Here is a tiny trained network, its code and every weight. The questions are about switching its units off for an input and a target symbol, where a switched-off unit gives its printed mean instead of its output.

import numpy as np


def w(rows, s, z=0):
    codes = np.array(rows[::2]) - 128.0
    scale = np.full(codes.shape[1], s)
    scale[-1] = z or s
    return codes * scale


def norm(h):
    return h / np.sqrt((h * h).mean(-1, keepdims=True) + 1e-5)


def f(y):
    return np.maximum(y, 0)


def softmax(a):
    e = np.exp(a - a.max(-1, keepdims=True))
    return e / e.sum(-1, keepdims=True)


def log_softmax(a):
    a = a - a.max(-1, keepdims=True)
    return a - np.log(np.exp(a).sum(-1, keepdims=True))


def net(x, mask):
    ids = ['ΛΞΠΨβζητ'.index(c) for c in x.split()]
    T = len(ids)
    res = E[ids] + P[:T]
    u = 0
    for l in range(2):
        q, k, v = (norm(res) @ M[l].T for M in (Q, K, V))
        z = softmax(np.where(np.tri(T) > 0, q @ k.T / 2**0.5, -1e9)) @ v
        res = res + np.where(mask[u], z, O[l][:, -1]) @ O[l][:, :-1]
        u += 1
        y = f(norm(res) @ A[l][:, :-1].T + A[l][:, -1])
        res = res + np.where(mask[u : u + 8], y, B[l][:, -1]) @ B[l][:, :-1]
        u += 8
    return log_softmax(norm(res)[-1] @ U[:, :-1].T + U[:, -1])


Q, K, V, O, A, B = {}, {}, {}, {}, {}, {}
E = w([
[147,153,251,160],'Λ',
[100,68,172,107],'Ξ',
[109,66,180,115],'Π',
[236,165,112,90],'Ψ',
[88,109,86,42],'β',
[86,84,48,62],'ζ',
[170,244,90,157],'η',
[115,217,182,197],'τ',
],0.0031)
P = w([
[250,87,25,226],'0',
[180,127,100,147],'1',
[138,118,110,119],'2',
[116,120,143,96],'3',
[91,117,165,70],'4',
[51,102,174,60],'5',
[32,88,155,79],'6',
],0.0018)
Q[0] = w([
[11,96,128,138],'L0H1',
[179,151,119,138],'L0H1',
],0.012)
K[0] = w([
[73,197,213,2],'L0H1',
[167,118,74,169],'L0H1',
],0.0065)
V[0] = w([
[111,145,224,73],'L0H1',
[3,72,110,196],'L0H1',
],0.0029)
O[0] = w([
[83,98,35,214,13],'L0H1',
[135,255,77,110,3],'L0H1',
],0.0035,0.00049)
A[0] = w([
[148,239,130,119,208],'L0N1',
[77,136,197,136,219],'L0N2',
[162,183,133,240,43],'L0N3',
[117,60,253,126,80],'L0N4',
[95,84,107,90,96],'L0N5',
[187,171,78,92,251],'L0N6',
[104,48,105,76,254],'L0N7',
[200,99,79,173,236],'L0N8',
],0.0041,0.00075)
B[0] = w([
[96,54,59,214,188],'L0N1',
[72,140,168,201,188],'L0N2',
[253,152,71,74,176],'L0N3',
[149,194,92,169,193],'L0N4',
[143,157,191,98,200],'L0N5',
[75,167,62,169,193],'L0N6',
[190,135,195,155,253],'L0N7',
[103,155,225,97,160],'L0N8',
],0.0032)
Q[1] = w([
[247,186,80,182],'L1H1',
[254,184,82,157],'L1H1',
],0.0078)
K[1] = w([
[238,116,96,123],'L1H1',
[254,124,126,125],'L1H1',
],0.0074)
V[1] = w([
[119,226,254,78],'L1H1',
[62,63,134,65],'L1H1',
],0.0034)
O[1] = w([
[114,92,41,210,252],'L1H1',
[253,181,128,152,80],'L1H1',
],0.0041,0.0022)
A[1] = w([
[123,30,127,145,3],'L1N1',
[143,82,40,136,28],'L1N2',
[152,163,89,106,87],'L1N3',
[146,104,253,136,188],'L1N4',
[84,60,98,126,66],'L1N5',
[58,152,170,156,59],'L1N6',
[119,110,224,176,99],'L1N7',
[74,96,181,81,109],'L1N8',
],0.0056,0.0023)
B[1] = w([
[220,165,71,158,156],'L1N1',
[144,129,251,177,236],'L1N2',
[74,68,107,115,200],'L1N3',
[239,216,102,95,250],'L1N4',
[69,156,52,158,185],'L1N5',
[105,26,120,79,211],'L1N6',
[85,105,4,209,246],'L1N7',
[135,215,216,140,187],'L1N8',
],0.0035,0.0019)
U = w([
[162,184,68,243,213],'Λ',
[52,88,97,184,43],'Ξ',
[42,98,149,142,4],'Π',
[234,165,129,92,92],'Ψ',
[169,17,226,119,209],'β',
[125,69,70,2,180],'ζ',
[152,189,163,59,83],'η',
[49,225,174,58,108],'τ',
],0.01,0.002)

Each question gives the input, a string of symbols that net reads in full, and the target symbol t.
The units are the heads (2 rows each of Q, K, V and O) and the neurons (one row each of A and B). Each row of codes is followed by its name. A weight is (code - 128) times the scale printed after its matrix; where a second scale follows, it is the last column's (O, A, B and U).
mask holds one flag per unit, layer by layer, with each layer's heads first. A switched-off unit (its flag False) gives its mean, the last column of its rows in O or B, instead of its output. The means were averaged over made-up inputs and are rounded, as every weight is.
A unit's drop is (log p(t) with every unit on - log p(t) with that unit switched off) / (log p(t) with every unit on - log p(t) with every unit switched off).
The circuit of an input: a set's keep is (log p(t) with only the set's units on - log p(t) with every unit switched off) / (log p(t) with every unit on - log p(t) with every unit switched off). Starting from the 12 units with the biggest drops (on a tie, the unit counted first), units are removed one at a time, each time the one whose removal leaves the highest keep (on an exact tie, the one counted first), for as long as the keep stays at least 0.8.
circuit, biggest first: the units of the circuit, biggest drop first
k most important neurons: the k neurons with the biggest drops, biggest first
top k neurons in layer l: the k neurons of layer l with the biggest drops, biggest first
input η τ β Π β, target Π: top 4 neurons in layer 0	(L0N1 L0N3 L0N2 L0N7)
input Ξ ζ η β β, target β: top 2 neurons in layer 0	(L0N7 L0N3)
input η Ξ τ τ ζ, target τ: 3 most important neurons	(L0N2 L0N1 L1N8)
input η β Λ β β, target β: 4 most important neurons	(L0N3 L0N7 L1N2 L1N7)
input τ β ζ β Ψ Ψ ζ, target Ψ: circuit, biggest first	(L1H1)
input Λ ζ Ξ τ Ψ Λ ζ, target Λ: top 2 neurons in layer 0	(L0N7 L0N2)
input β β Ψ, target β: 3 most important neurons	(L0N1 L0N8 L1N2)
input ζ ζ β Ξ β, target Ξ: 4 most important neurons	(L0N1 L0N2 L1N4 L1N5)
input β ζ Π β, target Π: top 3 neurons in layer 1	(L1N4 L1N2 L1N7)
input β ζ ζ β ζ, target β: top 2 neurons in layer 1	(L1N2 L1N4)
input β Λ β, target Λ: circuit, biggest first	(L0N7 L1N5 L1N1 L1N2)
input η β β β Λ ζ, target Λ: top 2 neurons in layer 1	(L1N5 L1N1)
input β η Ξ β ζ, target β: top 3 neurons in layer 1	(L1N2 L1N7 L1N4)
input Ψ ζ τ Λ Ψ Λ, target Ξ: 3 most important neurons	(L0N7 L1N6 L0N4)
input β η η ζ, target η: most important neuron	(L0N7)
input Ξ ζ τ Ξ Λ, target Λ: 2 most important neurons	(L1N4 L0N6)
input β τ η β, target η: circuit, biggest first	(L0N1 L0N7 L1N8)
input Ξ Ξ β Π η Ψ, target Ξ: 2 most important neurons	(L0N8 L0N1)
input ζ β ζ τ β, target τ: 2 most important neurons	(L0N1 L0N2)
input Λ β η Λ β, target Λ: 4 most important neurons	(L0N7 L0N3 L1N1 L1N5)
input β Λ η β Ξ τ ζ, target τ: circuit, biggest first	(L0N1 L1N8 L0N5)
input τ β η Λ Λ τ Ψ, target τ: circuit, biggest first	(L0N3 L1H1 L1N8)
input τ β ζ τ β Ψ, target τ: 3 most important neurons	(L0N3 L0N6 L0N1)
input Π ζ Ψ, target Π: top 4 neurons in layer 1	(L1N4 L1N3 L1N2 L1N7)
input η τ β Ψ, target η: most important neuron	(L0N3)
input Ξ η Ψ, target Ξ: top 4 neurons in layer 0	(L0N6 L0N8 L0N1 L0N7)
input Ψ β ζ Ψ β η ζ, target η: 2 most important neurons	(L0N1 L0N7)
input ζ τ Ψ ζ, target Ψ: circuit, biggest first	(L0N3 L1H1)
input ζ ζ Λ β Λ Ψ, target ζ: top 3 neurons in layer 0	(L0N2 L0N1 L0N6)
